Below are the code and all the weights of a small trained network. Each question names an input and a class and asks about switching units off, where a switched-off unit gives its printed mean instead of its output.

import numpy as np


def w(rows, s, z=0):
    codes = np.array(rows[::2]) - 128.0
    scale = np.full(codes.shape[1], s)
    scale[-1] = z or s
    return codes * scale


def norm(h):
    return h / np.sqrt((h * h).mean(-1, keepdims=True) + 1e-5)


def f(y):
    return y / 2 * (1 + np.tanh(0.7978845608 * (y + 0.044715 * y**3)))


def log_softmax(a):
    a = a - a.max(-1, keepdims=True)
    return a - np.log(np.exp(a).sum(-1, keepdims=True))


def net(x, mask):
    res = np.array(x, float).reshape(1, 6) / 4 @ E
    u = 0
    for l in range(2):
        y = f(norm(res) @ A[l][:, :-1].T + A[l][:, -1])
        res = res + np.where(mask[u : u + 8], y, B[l][:, -1]) @ B[l][:, :-1]
        u += 8
    return log_softmax(norm(res)[-1] @ U[:, :-1].T + U[:, -1])


A, B = {}, {}
E = w([
[220,168,94,123,103,127,176,55,145],'x0',
[166,209,175,208,49,139,84,202,145],'x1',
[148,114,40,139,153,87,78,162,152],'x2',
[105,155,149,81,104,2,140,127,88],'x3',
[114,142,180,80,133,100,105,106,246],'x4',
[173,59,118,61,43,156,112,175,126],'x5',
],0.0055)
A[0] = w([
[118,74,101,95,168,137,222,97,146,50],'0.n0',
[142,99,120,156,167,211,132,123,158,30],'0.n1',
[181,70,148,67,79,150,75,131,110,80],'0.n2',
[116,140,158,68,132,114,91,110,204,70],'0.n3',
[178,90,114,155,134,113,169,149,2,168],'0.n4',
[95,71,116,189,103,199,105,97,182,17],'0.n5',
[91,170,209,81,111,200,204,120,94,101],'0.n6',
[31,93,160,128,144,144,67,170,113,3],'0.n7',
],0.0083,0.0029)
B[0] = w([
[179,104,199,165,121,120,73,150,100,215],'0.n0',
[76,203,100,105,70,39,176,111,63,190],'0.n1',
[61,95,159,210,164,126,184,71,216,182],'0.n2',
[91,189,130,95,160,245,118,134,108,199],'0.n3',
[87,182,154,77,156,180,127,143,187,254],'0.n4',
[120,119,121,91,61,91,106,117,62,185],'0.n5',
[151,117,10,141,151,77,53,162,183,228],'0.n6',
[252,153,117,60,178,83,254,105,159,188],'0.n7',
],0.009,0.0039)
A[1] = w([
[62,123,166,69,126,1,169,154,139,47],'1.n0',
[92,27,124,71,222,146,116,49,74,40],'1.n1',
[178,151,130,80,117,130,61,32,160,116],'1.n2',
[130,203,149,190,172,89,203,29,161,203],'1.n3',
[91,133,85,159,178,101,93,129,154,132],'1.n4',
[224,107,117,91,168,110,117,193,178,171],'1.n5',
[163,150,168,190,121,153,122,136,148,254],'1.n6',
[65,163,155,79,103,76,117,112,173,211],'1.n7',
],0.0071,0.0022)
B[1] = w([
[120,148,112,139,52,142,140,65,106,188],'1.n0',
[156,186,191,156,85,75,61,156,144,212],'1.n1',
[124,218,89,155,127,112,190,182,109,199],'1.n2',
[124,11,146,98,107,177,173,162,74,253],'1.n3',
[156,69,94,254,121,149,126,123,229,174],'1.n4',
[165,135,106,144,132,98,174,133,119,192],'1.n5',
[138,85,219,52,187,3,110,49,101,186],'1.n6',
[105,78,56,154,116,178,81,132,76,221],'1.n7',
],0.0075,0.0055)
U = w([
[185,137,114,48,129,109,247,130,111,163],'0',
[144,158,226,134,124,52,33,126,103,130],'1',
[31,150,52,126,41,132,113,90,40,149],'2',
[41,34,166,189,145,155,168,112,147,182],'3',
[54,239,122,95,203,235,118,150,144,116],'4',
[131,137,7,180,130,84,118,151,194,69],'5',
[122,102,80,98,160,167,79,93,98,2],'6',
],0.014,0.0083)

Each question gives the input, the list of numbers given to net, and the class t.
The units are the neurons (one row each of A and B). Each row of codes is followed by its name. A weight is (code - 128) times the scale printed after its matrix; where a second scale follows, it is the last column's (A, B and U).
mask holds one flag per neuron, layer by layer. A switched-off neuron (its flag False) gives its mean, the last column of its row in B, instead of its output. The means were averaged over made-up inputs and are rounded, as every weight is.
A unit's drop is (log p(t) with every unit on - log p(t) with that unit switched off) / (log p(t) with every unit on - log p(t) with every unit switched off).
The circuit of an input: a set's keep is (log p(t) with only the set's units on - log p(t) with every unit switched off) / (log p(t) with every unit on - log p(t) with every unit switched off). Starting from the 12 units with the biggest drops (on a tie, the unit counted first), units are removed one at a time, each time the one whose removal leaves the highest keep (on an exact tie, the one counted first), for as long as the keep stays at least 0.8.
circuit, biggest first: the units of the circuit, biggest drop first
unit that matters most: the unit with the biggest drop
k most important neurons: the k neurons with the biggest drops, biggest first
top k neurons in layer l: the k neurons of layer l with the biggest drops, biggest first
input [2,1,0,-2,6,-6], class 3: 3 most important neurons : (1.n3; 0.n4; 1.n1)
input [-4,6,-1,2,7,-4], class 4: top neuron in layer 1 : (1.n1)
input [2,0,1,-7,-5,-7], class 2: 4 most important neurons : (0.n1; 0.n5; 0.n7; 0.n2)
input [2,1,0,-3,-2,-5], class 3: top 2 neurons in layer 1 : (1.n3; 1.n2)
input [-1,-8,-3,-8,-8,3], class 1: circuit, biggest first : (0.n0; 1.n1)
input [-2,5,6,5,-4,7], class 3: top 2 neurons in layer 1 : (1.n2; 1.n1)
input [6,5,-3,3,6,-8], class 3: 3 most important neurons : (1.n3; 0.n7; 0.n0)
input [0,-2,-7,-8,6,7], class 2: circuit, biggest first : (0.n5; 0.n1)
input [4,-6,4,4,1,-5], class 1: circuit, biggest first : (1.n1; 0.n0)
input [-6,3,6,-8,6,5], class 2: circuit, biggest first : (0.n5; 0.n1)
input [-4,-7,0,1,-3,-6], class 1: 3 most important neurons : (1.n1; 0.n0; 0.n2)
input [3,-3,-2,6,5,1], class 2: 2 most important neurons : (0.n4; 1.n7)
input [-3,8,8,-4,0,1], class 1: 2 most important neurons : (0.n6; 1.n6)
input [-8,-7,6,-4,1,-4], class 0: circuit, biggest first : (0.n7)
input [4,4,4,-2,-6,5], class 4: 2 most important neurons : (0.n4; 0.n7)
input [0,-5,1,3,7,-8], class 3: 4 most important neurons : (1.n3; 0.n4; 1.n4; 0.n5)
input [-6,5,-4,6,-4,-2], class 0: top 2 neurons in layer 0 : (0.n7; 0.n1)
input [-5,-6,-3,3,0,5], class 1: 4 most important neurons : (1.n1; 0.n0; 0.n1; 1.n3)
input [-6,-1,-8,1,7,-2], class 5: 2 most important neurons : (0.n6; 0.n4)
input [-2,5,0,-4,8,2], class 4: unit that matters most : 0.n3
input [-4,-7,0,5,-4,3], class 1: 3 most important neurons : (1.n1; 0.n1; 0.n0)
input [5,2,0,-8,7,1], class 2: circuit, biggest first : (0.n1; 0.n5)
